Below is a small trained network, with its code and all its weights. Each question gives an input and a class and asks what happens when units are switched off, that is, made to give their printed mean instead of their output.

import numpy as np


def w(rows, s, z=0):
    codes = np.array(rows[::2]) - 128.0
    scale = np.full(codes.shape[1], s)
    scale[-1] = z or s
    return codes * scale


def f(y):
    return np.maximum(y, 0)


def log_softmax(a):
    a = a - a.max(-1, keepdims=True)
    return a - np.log(np.exp(a).sum(-1, keepdims=True))


def net(x, mask):
    res = np.array(x, float).reshape(1, 5) / 4 @ E
    y = f(res @ A[0][:, :-1].T + A[0][:, -1])
    res = res + np.where(mask, y, B[0][:, -1]) @ B[0][:, :-1]
    return log_softmax(res[-1] @ U[:, :-1].T + U[:, -1])


A, B = {}, {}
E = w([
[152,135,141,249,59],'x0',
[116,114,144,122,120],'x1',
[93,102,60,94,46],'x2',
[121,119,137,124,123],'x3',
[188,201,175,76,70],'x4',
],0.016)
A[0] = w([
[116,139,120,61,164,253],'neuron 1',
[85,77,4,135,100,110],'neuron 2',
[155,167,111,71,43,59],'neuron 3',
[142,185,168,82,139,206],'neuron 4',
[122,67,115,205,91,152],'neuron 5',
[102,66,53,29,171,242],'neuron 6',
[137,157,92,70,21,47],'neuron 7',
[158,87,126,182,85,134],'neuron 8',
[136,111,163,173,220,217],'neuron 9',
[41,97,36,132,111,160],'neuron 10',
[109,96,161,186,225,170],'neuron 11',
[151,145,176,213,82,142],'neuron 12',
[157,160,198,187,116,116],'neuron 13',
[169,206,230,179,80,86],'neuron 14',
[113,139,147,211,83,177],'neuron 15',
[194,197,205,98,142,107],'neuron 16',
],0.013,0.0077)
B[0] = w([
[101,84,162,120,186,211],'neuron 1',
[174,126,170,223,94,201],'neuron 2',
[11,187,81,55,221,184],'neuron 3',
[98,77,194,74,173,191],'neuron 4',
[171,201,86,130,77,194],'neuron 5',
[124,60,143,207,210,251],'neuron 6',
[73,149,11,99,184,190],'neuron 7',
[120,161,84,134,81,179],'neuron 8',
[64,148,109,60,197,214],'neuron 9',
[158,97,115,204,94,205],'neuron 10',
[45,197,51,60,191,215],'neuron 11',
[220,97,48,124,123,209],'neuron 12',
[217,78,94,117,137,190],'neuron 13',
[217,86,96,142,200,215],'neuron 14',
[177,149,41,100,78,203],'neuron 15',
[188,99,209,105,152,197],'neuron 16',
],0.011,0.022)
U = w([
[60,138,155,109,160,255],'0',
[169,79,150,154,139,138],'1',
[123,192,100,89,123,184],'2',
[139,169,143,169,69,40],'3',
[131,126,253,83,140,31],'4',
],0.017,0.0059)

Each question gives the input, the list of numbers given to net, and the class t.
The units are the neurons (one row each of A and B). Each row of codes is followed by its name. A weight is (code - 128) times the scale printed after its matrix; where a second scale follows, it is the last column's (A, B and U).
mask holds one flag per neuron, in row order. A switched-off neuron (its flag False) gives its mean, the last column of its row in B, instead of its output. The means were averaged over made-up inputs and are rounded, as every weight is.
A unit's drop is (log p(t) with every unit on - log p(t) with that unit switched off) / (log p(t) with every unit on - log p(t) with every unit switched off).
The circuit of an input: a set's keep is (log p(t) with only the set's units on - log p(t) with every unit switched off) / (log p(t) with every unit on - log p(t) with every unit switched off). Starting from the 12 units with the biggest drops (on a tie, the unit counted first), units are removed one at a time, each time the one whose removal leaves the highest keep (on an exact tie, the one counted first), for as long as the keep stays at least 0.8.
units of the circuit, in order: the units of the circuit, biggest drop first
most important unit: the unit with the biggest drop
k most important neurons: the k neurons with the biggest drops, biggest first
drop when u is switched off: that unit's drop, to one decimal
input [-3,8,2,5,7], class 0: most important unit -> neuron 7
input [-5,1,2,-8,-8], class 1: 3 most important neurons -> neuron 10; neuron 2; neuron 6
input [1,-3,7,4,0], class 3: 2 most important neurons -> neuron 2; neuron 11
input [-5,-4,-8,-2,1], class 4: 2 most important neurons -> neuron 16; neuron 7
input [7,-7,0,5,-8], class 2: 2 most important neurons -> neuron 11; neuron 9
input [0,7,2,-2,6], class 0: units of the circuit, in order -> neuron 15; neuron 3
input [-7,0,0,1,6], class 4: 2 most important neurons -> neuron 16; neuron 11
input [-2,8,0,-3,1], class 4: 2 most important neurons -> neuron 11; neuron 7
input [0,-6,-6,1,1], class 4: 2 most important neurons -> neuron 16; neuron 7
input [-6,-4,8,-1,1], class 0: 2 most important neurons -> neuron 3; neuron 7
input [0,-7,-8,8,6], class 4: 2 most important neurons -> neuron 16; neuron 4
input [-5,5,5,-6,0], class 1: drop when neuron 2 is switched off -> 0.4
input [-5,-4,1,-8,6], class 0: drop when neuron 7 is switched off -> 0.4
input [2,-3,-1,7,0], class 2: units of the circuit, in order -> neuron 6
input [4,5,0,6,-1], class 2: 2 most important neurons -> neuron 6; neuron 2
input [4,5,-7,4,-1], class 2: drop when neuron 11 is switched off -> 0.2
input [-1,3,-1,-7,6], class 4: drop when neuron 1 is switched off -> 0.0
